Here is a tiny trained network, its code and every weight. The questions are about switching its units off for an input and a class, where a switched-off unit gives its printed mean instead of its output.

import numpy as np


def w(rows, s, z=0):
    codes = np.array(rows[::2]) - 128.0
    scale = np.full(codes.shape[1], s)
    scale[-1] = z or s
    return codes * scale


def norm(h):
    return h / np.sqrt((h * h).mean(-1, keepdims=True) + 1e-5)


def f(y):
    return np.maximum(y, 0)


def log_softmax(a):
    a = a - a.max(-1, keepdims=True)
    return a - np.log(np.exp(a).sum(-1, keepdims=True))


def net(x, mask):
    res = np.array(x, float).reshape(1, 7) / 4 @ E
    u = 0
    for l in range(2):
        y = f(norm(res) @ A[l][:, :-1].T + A[l][:, -1])
        res = res + np.where(mask[u : u + 5], y, B[l][:, -1]) @ B[l][:, :-1]
        u += 5
    return log_softmax(norm(res)[-1] @ U[:, :-1].T + U[:, -1])


A, B = {}, {}
E = w([
[105,115,126,125,114,117,133,140,110,120,123,133],'x0',
[128,154,121,131,115,107,149,121,134,103,133,125],'x1',
[124,119,133,122,128,141,130,126,131,134,118,133],'x2',
[72,185,64,162,225,68,99,209,210,173,82,199],'x3',
[213,169,52,183,24,125,133,159,65,207,6,165],'x4',
[30,122,33,213,217,219,177,81,86,118,101,21],'x5',
[125,137,109,138,107,114,109,138,131,118,135,104],'x6',
],0.002)
A[0] = w([
[78,205,109,109,175,123,67,157,123,117,91,183,163],'0.n0',
[144,205,202,97,75,90,87,138,114,179,106,184,137],'0.n1',
[80,113,153,127,250,52,80,189,187,89,142,135,9],'0.n2',
[118,128,180,43,67,140,87,127,143,104,205,113,136],'0.n3',
[127,104,245,29,150,46,69,168,230,88,252,182,85],'0.n4',
],0.0028,0.0015)
B[0] = w([
[137,185,118,209,145,154,100,177,151,91,68,178,181],'0.n0',
[75,171,208,116,121,112,69,97,120,179,218,121,189],'0.n1',
[151,163,99,113,3,184,189,185,146,180,157,154,191],'0.n2',
[181,18,158,179,164,105,151,61,109,153,78,103,192],'0.n3',
[128,116,68,226,141,164,159,130,108,80,19,128,255],'0.n4',
],0.0043,0.0047)
A[1] = w([
[135,180,115,21,130,27,68,159,191,176,95,212,4],'1.n0',
[60,166,80,76,195,155,167,219,229,144,229,137,4],'1.n1',
[91,54,128,72,141,207,188,72,155,30,215,56,144],'1.n2',
[190,108,190,3,36,88,87,98,98,161,212,123,89],'1.n3',
[122,196,50,60,49,220,173,140,89,170,144,99,68],'1.n4',
],0.0034,0.0011)
B[1] = w([
[36,118,154,41,152,88,82,85,88,145,236,9,171],'1.n0',
[245,3,226,87,75,150,179,21,37,44,151,73,182],'1.n1',
[113,163,150,59,99,52,53,144,126,164,203,139,254],'1.n2',
[76,176,7,206,221,207,188,202,222,107,40,198,177],'1.n3',
[212,41,182,107,156,114,174,103,147,52,84,163,190],'1.n4',
],0.0046,0.0037)
U = w([
[208,18,155,111,122,138,166,32,66,38,112,98,27],'0',
[94,190,47,203,136,152,150,229,216,149,55,218,130],'1',
[42,190,163,45,117,56,24,111,99,190,254,91,255],'2',
],0.0081,0.0011)

Each question gives the input, the list of numbers given to net, and the class t.
The units are the neurons (one row each of A and B). Each row of codes is followed by its name. A weight is (code - 128) times the scale printed after its matrix; where a second scale follows, it is the last column's (A, B and U).
mask holds one flag per neuron, layer by layer. A switched-off neuron (its flag False) gives its mean, the last column of its row in B, instead of its output. The means were averaged over made-up inputs and are rounded, as every weight is.
A unit's drop is (log p(t) with every unit on - log p(t) with that unit switched off) / (log p(t) with every unit on - log p(t) with every unit switched off).
The circuit of an input: a set's keep is (log p(t) with only the set's units on - log p(t) with every unit switched off) / (log p(t) with every unit on - log p(t) with every unit switched off). Starting from all 10 units, units are removed one at a time, each time the one whose removal leaves the highest keep (on an exact tie, the one counted first), for as long as the keep stays at least 0.8.
circuit, biggest first: the units of the circuit, biggest drop first
top k neurons: the k neurons with the biggest drops, biggest first
top k neurons in layer l: the k neurons of layer l with the biggest drops, biggest first
drop of u: that unit's drop, to one decimal
input [7,7,-5,4,-6,1,1], class 0: top 3 neurons : 1.n1; 0.n2; 1.n3
input [8,-3,1,-7,8,-3,4], class 1: circuit, biggest first : 1.n3; 0.n4
input [3,-1,-8,-6,-6,1,1], class 2: top neuron : 1.n2
input [-4,2,3,6,-2,1,-3], class 0: top 3 neurons : 1.n1; 0.n4; 0.n3
input [1,2,-7,-3,-7,1,0], class 2: top 4 neurons : 1.n2; 1.n1; 1.n4; 0.n0
input [-7,5,-2,-1,1,-1,2], class 1: circuit, biggest first : 1.n3; 0.n4
input [-1,3,-6,7,-3,8,-2], class 0: top 2 neurons : 1.n1; 0.n4
input [-3,0,0,3,6,-2,-5], class 2: circuit, biggest first : 1.n0; 0.n4
input [0,-1,1,5,1,-7,-8], class 2: top 3 neurons : 0.n1; 1.n0; 1.n3
input [-5,7,-5,-1,1,-7,-6], class 1: top 3 neurons in layer 1 : 1.n1; 1.n3; 1.n4
input [-2,-7,-7,5,-6,1,-6], class 0: top 2 neurons in layer 1 : 1.n1; 1.n3
input [-8,3,-6,4,5,0,-8], class 2: circuit, biggest first : 0.n4; 1.n0
input [3,-4,-3,-7,8,-2,-2], class 1: top 2 neurons : 1.n3; 0.n4
input [7,7,-5,3,-6,6,8], class 0: top 2 neurons : 1.n1; 0.n2
input [4,-6,-4,-1,-2,4,0], class 2: top 2 neurons : 1.n2; 0.n2
input [-5,0,-3,6,-6,-8,-1], class 1: circuit, biggest first : 0.n4
input [1,-7,-5,-8,7,-2,6], class 1: circuit, biggest first : 1.n3; 0.n4
input [-2,4,1,-1,-2,5,8], class 2: top 2 neurons : 1.n2; 0.n2
input [5,4,-5,4,1,-5,-4], class 2: top 3 neurons : 0.n1; 1.n0; 1.n3
input [3,-6,4,4,-6,2,1], class 0: circuit, biggest first : 1.n1
input [0,-5,4,-6,-2,2,-5], class 2: top 2 neurons : 1.n2; 0.n4
input [8,1,1,8,-2,7,1], class 0: circuit, biggest first : 1.n1; 0.n4
input [-5,1,5,-7,1,-4,5], class 1: top 2 neurons : 1.n3; 1.n1
input [-4,-1,2,5,-8,5,0], class 0: drop of 1.n1 : 3.0
input [-1,6,0,-7,-4,7,-2], class 2: drop of 1.n2 : 0.5
input [-2,-5,8,5,8,-6,-5], class 2: drop of 1.n1 : 0.0
input [-4,-1,-8,5,-7,-2,8], class 1: circuit, biggest first : 0.n4
input [-5,3,-4,5,-8,3,7], class 0: drop of 1.n1 : 2.4
